Below is a small trained network, with its code and all its weights. Each question gives an input and a target symbol and asks what happens when units are switched off, that is, made to give their printed mean instead of their output.

import numpy as np


def w(rows, s, z=0):
    codes = np.array(rows[::2]) - 128.0
    scale = np.full(codes.shape[1], s)
    scale[-1] = z or s
    return codes * scale


def norm(h):
    return h / np.sqrt((h * h).mean(-1, keepdims=True) + 1e-5)


def softmax(a):
    e = np.exp(a - a.max(-1, keepdims=True))
    return e / e.sum(-1, keepdims=True)


def log_softmax(a):
    a = a - a.max(-1, keepdims=True)
    return a - np.log(np.exp(a).sum(-1, keepdims=True))


def net(x, mask):
    ids = ['αβζηλμξφ'.index(c) for c in x.split()]
    T = len(ids)
    res = E[ids] + P[:T]
    u = 0
    for l in range(3):
        r = norm(res)
        for j in range(2):
            rows = slice(2 * j, 2 * j + 2)
            q, k, v = (r @ M[l][rows].T for M in (Q, K, V))
            z = softmax(np.where(np.tri(T) > 0, q @ k.T / 2**0.5, -1e9)) @ v
            o = O[l][rows]
            res = res + np.where(mask[u + j], z, o[:, -1]) @ o[:, :-1]
        u += 2
    return log_softmax(norm(res)[-1] @ U[:, :-1].T + U[:, -1])


Q, K, V, O = {}, {}, {}, {}
E = w([
[193,87,122,148,127],'α',
[173,121,124,145,144],'β',
[146,187,125,72,88],'ζ',
[113,120,162,122,106],'η',
[161,80,171,191,77],'λ',
[185,121,194,125,181],'μ',
[179,120,130,135,148],'ξ',
[158,3,96,28,78],'φ',
],0.02)
P = w([
[57,155,109,115,134],'0',
[165,142,96,249,129],'1',
[152,148,125,214,128],'2',
[163,144,113,186,131],'3',
[157,146,111,157,130],'4',
[153,158,120,130,127],'5',
[149,158,114,130,124],'6',
[134,178,132,105,119],'7',
],0.011)
Q[0] = w([
[172,83,8,164,44],'L0H1',
[85,61,199,154,254],'L0H1',
[118,76,126,145,80],'L0H2',
[191,113,72,33,65],'L0H2',
],0.0089)
K[0] = w([
[111,75,117,181,89],'L0H1',
[164,169,253,212,201],'L0H1',
[137,98,142,93,124],'L0H2',
[196,203,55,143,2],'L0H2',
],0.0076)
V[0] = w([
[163,255,80,227,50],'L0H1',
[161,83,44,188,81],'L0H1',
[121,191,147,101,78],'L0H2',
[49,149,114,72,139],'L0H2',
],0.0092)
O[0] = w([
[82,130,158,211,82,173],'L0H1',
[128,193,191,1,76,228],'L0H1',
[216,182,227,93,167,101],'L0H2',
[208,169,41,188,186,2],'L0H2',
],0.0095,0.0065)
Q[1] = w([
[134,220,188,191,67],'L1H1',
[254,139,32,46,191],'L1H1',
[93,211,38,123,124],'L1H2',
[138,32,134,94,198],'L1H2',
],0.0073)
K[1] = w([
[29,95,30,110,135],'L1H1',
[138,148,171,108,110],'L1H1',
[149,161,212,146,100],'L1H2',
[177,129,123,1,62],'L1H2',
],0.0095)
V[1] = w([
[71,176,44,126,112],'L1H1',
[157,107,127,44,58],'L1H1',
[124,201,113,93,131],'L1H2',
[158,11,103,21,173],'L1H2',
],0.011)
O[1] = w([
[171,9,119,98,205,81],'L1H1',
[152,128,68,218,156,252],'L1H1',
[151,109,82,69,40,32],'L1H2',
[40,211,123,118,139,175],'L1H2',
],0.014,0.0032)
Q[2] = w([
[131,73,55,99,234],'L2H1',
[226,74,104,189,133],'L2H1',
[141,106,253,158,48],'L2H2',
[81,78,245,178,103],'L2H2',
],0.013)
K[2] = w([
[97,129,172,196,59],'L2H1',
[125,135,127,103,42],'L2H1',
[102,135,8,53,107],'L2H2',
[163,143,10,42,140],'L2H2',
],0.015)
V[2] = w([
[139,44,9,70,112],'L2H1',
[173,199,146,31,180],'L2H1',
[195,143,155,157,217],'L2H2',
[216,180,135,174,55],'L2H2',
],0.014)
O[2] = w([
[157,124,69,28,58,129],'L2H1',
[169,162,217,72,126,204],'L2H1',
[176,171,1,163,237,3],'L2H2',
[196,138,149,194,97,39],'L2H2',
],0.013,0.004)
U = w([
[132,5,55,101,146,254],'α',
[58,82,172,99,63,42],'β',
[83,193,80,103,126,23],'ζ',
[188,152,179,72,212,199],'η',
[97,132,111,242,125,244],'λ',
[223,86,107,134,102,4],'μ',
[5,187,167,128,220,51],'ξ',
[17,83,69,43,228,222],'φ',
],0.015,0.0029)

Each question gives the input, a string of symbols that net reads in full, and the target symbol t.
The units are the heads (2 rows each of Q, K, V and O). Each row of codes is followed by its name. A weight is (code - 128) times the scale printed after its matrix; where a second scale follows, it is the last column's (O and U).
mask holds one flag per head, layer by layer. A switched-off head (its flag False) gives its mean, the last column of its rows in O, instead of its output. The means were averaged over made-up inputs and are rounded, as every weight is.
A unit's drop is (log p(t) with every unit on - log p(t) with that unit switched off) / (log p(t) with every unit on - log p(t) with every unit switched off).
The circuit of an input: a set's keep is (log p(t) with only the set's units on - log p(t) with every unit switched off) / (log p(t) with every unit on - log p(t) with every unit switched off). Starting from all 6 units, units are removed one at a time, each time the one whose removal leaves the highest keep (on an exact tie, the one counted first), for as long as the keep stays at least 0.8.
circuit, biggest first: the units of the circuit, biggest drop first
most important unit: the unit with the biggest drop
heads that matter: for each layer, one digit per head in row order, 1 if its drop is at least 0.15 and else 0, layers parted by /
drop of u: that unit's drop, to one decimal
input λ ξ β ξ, target λ: heads that matter -> 00 / 00 / 10
input β ζ μ, target α: heads that matter -> 01 / 11 / 00
input ξ λ ζ, target φ: circuit, biggest first -> [L0H2; L1H1; L2H2; L0H1]
input ζ λ λ, target μ: heads that matter -> 01 / 01 / 01
input ξ ξ ξ λ λ μ, target φ: circuit, biggest first -> [L0H2; L2H2; L1H1]
input μ ξ φ ζ, target η: circuit, biggest first -> [L0H2]
input μ ζ β, target ξ: heads that matter -> 10 / 10 / 01
input ξ λ β, target φ: circuit, biggest first -> [L0H2; L1H1; L2H2]
input η φ η β η ζ, target η: heads that matter -> 11 / 00 / 10
input η φ η ξ ζ η φ ξ, target η: heads that matter -> 11 / 10 / 10
input λ λ η λ λ μ β, target λ: circuit, biggest first -> [L2H1; L1H2]
input η η λ, target η: circuit, biggest first -> [L0H2; L1H1; L0H1; L2H1]
input φ λ φ η β, target ζ: heads that matter -> 10 / 11 / 10
input ξ η η φ, target φ: circuit, biggest first -> [L0H2; L1H1; L1H2; L2H2]
input φ η α, target ζ: most important unit -> L2H1
input φ ζ φ, target ζ: circuit, biggest first -> [L1H2; L1H1; L0H2]
input μ ξ ξ φ, target ξ: circuit, biggest first -> [L1H2; L2H1]
input ξ η μ, target φ: circuit, biggest first -> [L0H2; L1H1; L2H2]
input η ξ φ η η φ, target η: heads that matter -> 11 / 10 / 11
input λ λ η η α λ, target λ: most important unit -> L2H1
input ξ λ β η, target φ: heads that matter -> 11 / 10 / 01
input λ φ η φ ζ φ η, target η: circuit, biggest first -> [L2H1; L0H2]
input ξ ξ ζ β, target φ: circuit, biggest first -> [L0H2; L1H1; L0H1; L2H2]
input φ λ φ, target ζ: heads that matter -> 10 / 11 / 01
input α η λ α μ, target β: heads that matter -> 11 / 10 / 01
input λ ξ μ λ ζ, target λ: drop of L2H1 -> 0.1
input β λ λ β λ η λ λ, target α: drop of L0H2 -> 0.5
